[[  0  -2  21  19   7  27  20  31  14   1  18  14  23]
 [-10   7  -7  12  -5   0  -4   7   5   4  11 -11  16]
 [ 31  20   8 -10  12 -14   1 -11  -3  25  13 -20 -19]
 [  6  10  23   0  21   6  12   2  10  40  23 -15  -7]
 [ 12  15   8  -9   7  -6   5 -15  -1  12 -12  18   1]]
|
[[ 14  23   0  -2  21  19   7  27  20  31  14   1  18]
 [-11  16 -10   7  -7  12  -5   0  -4   7   5   4  11]
 [-20 -19  31  20   8 -10  12 -14   1 -11  -3  25  13]
 [-15  -7   6  10  23   0  21   6  12   2  10  40  23]
 [ 18   1  12  15   8  -9   7  -6   5 -15  -1  12 -12]]

[[ -4  -1  -7  -3  -8   6  -2   4  -5   2]
 [-50 -37 -30 -31 -34 -22 -26 -14 -17  -8]
 [-39 -31 -17  -5 -16   4   3   6   2   1]
 [  1   1  -2   0   2 -12  -4  -5  -4  -2]
 [ -5  -1  -1   0   0  -6  -1  -6  -5  -8]
 [  5   1   6  15   8  10  10  13  11  17]
 [-29  -9  -1  -1   3  15  18  18  15  24]
 [-24 -21 -14  -9  -7   3  -5  -1  -8  -8]
 [ 38  34  31  28  27  18  16  11  18  11]]
|
[[ -5   2  -4  -1  -7  -3  -8   6  -2   4]
 [-17  -8 -50 -37 -30 -31 -34 -22 -26 -14]
 [  2   1 -39 -31 -17  -5 -16   4   3   6]
 [ -4  -2   1   1  -2   0   2 -12  -4  -5]
 [ -5  -8  -5  -1  -1   0   0  -6  -1  -6]
 [ 11  17   5   1   6  15   8  10  10  13]
 [ 15  24 -29  -9  -1  -1   3  15  18  18]
 [ -8  -8 -24 -21 -14  -9  -7   3  -5  -1]
 [ 18  11  38  34  31  28  27  18  16  11]]

[[ 11  22  33   5   8  -7 -14  -8   8 -13 -10  18]
 [-11  48  14  -4  17 -16 -36   0   3 -15  -8  25]
 [  2  19  23   6  17 -21 -23  -1  26 -22 -14  14]]
|
[[-10  18  11  22  33   5   8  -7 -14  -8   8 -13]
 [ -8  25 -11  48  14  -4  17 -16 -36   0   3 -15]
 [-14  14   2  19  23   6  17 -21 -23  -1  26 -22]]

[[ 45  34 -24  -9]
 [ 35  28  23 -35]
 [-17  -8  -4   4]
 [ -9  19   9   8]]
|
[[-24  -9  45  34]
 [ 23 -35  35  28]
 [ -4   4 -17  -8]
 [  9   8  -9  19]]

[[-34 -37  32 -18  39]
 [-32 -39  32 -16  40]
 [ 37  29 -14  24 -24]
 [-36 -37  34 -28  32]
 [-36 -38  34 -27  33]
 [ 37  28 -13  24 -25]
 [ 38  27 -12  28 -21]
 [-36 -38  34 -26  34]
 [-36 -37  38 -28  34]
 [-35 -38  34 -22  37]]
|
[[-18  39 -34 -37  32]
 [-16  40 -32 -39  32]
 [ 24 -24  37  29 -14]
 [-28  32 -36 -37  34]
 [-27  33 -36 -38  34]
 [ 24 -25  37  28 -13]
 [ 28 -21  38  27 -12]
 [-26  34 -36 -38  34]
 [-28  34 -36 -37  38]
 [-22  37 -35 -38  34]]

[[-24  45   8 -35  40   9  54   9 -24  38  -6   9]
 [ 33 -15 -16  27   5  17 -46  16  -7  20  47  -7]
 [ 14 -15   2 -10  -7  15 -20 -25 -26  -5  30 -21]]
|
[[ -6   9 -24  45   8 -35  40   9  54   9 -24  38]
 [ 47  -7  33 -15 -16  27   5  17 -46  16  -7  20]
 [ 30 -21  14 -15   2 -10  -7  15 -20 -25 -26  -5]]

[[-22   0  11  11  21  13]
 [  2   0   7   6   3   6]
 [ 47   0 -16 -16 -38 -19]
 [ 10   0   7   7   0   6]
 [  7   0   4   3  -1   3]
 [ 29   0  -1  -1 -17  -3]
 [ 13   0   3   2  -5   2]
 [ 16   0   3   3  -6   2]
 [-13   0   9   9  16  10]
 [ 18   0   4   3  -9   2]
 [-15   0   8   8  16   9]
 [ 11   0  -2  -2  -6  -2]]
|
[[ 21  13 -22   0  11  11]
 [  3   6   2   0   7   6]
 [-38 -19  47   0 -16 -16]
 [  0   6  10   0   7   7]
 [ -1   3   7   0   4   3]
 [-17  -3  29   0  -1  -1]
 [ -5   2  13   0   3   2]
 [ -6   2  16   0   3   3]
 [ 16  10 -13   0   9   9]
 [ -9   2  18   0   4   3]
 [ 16   9 -15   0   8   8]
 [ -6  -2  11   0  -2  -2]]

[[-24   8 -23 -23  10 -22   6 -35 -12  20]
 [-22  20  -6  -5  13  39  22  46 -34   3]
 [-12 -26   2   3 -26   8 -28 -24 -47 -13]
 [ -8 -23   0   1 -21  -5 -25 -34 -32  -7]
 [-24  42 -37 -38  43 -37  42 -11  35  37]
 [ -6 -30   7   8 -30   9 -32 -24 -45 -16]
 [-13  16   1   2  10  39  18  46 -26   0]]
|
[[-12  20 -24   8 -23 -23  10 -22   6 -35]
 [-34   3 -22  20  -6  -5  13  39  22  46]
 [-47 -13 -12 -26   2   3 -26   8 -28 -24]
 [-32  -7  -8 -23   0   1 -21  -5 -25 -34]
 [ 35  37 -24  42 -37 -38  43 -37  42 -11]
 [-45 -16  -6 -30   7   8 -30   9 -32 -24]
 [-26   0 -13  16   1   2  10  39  18  46]]
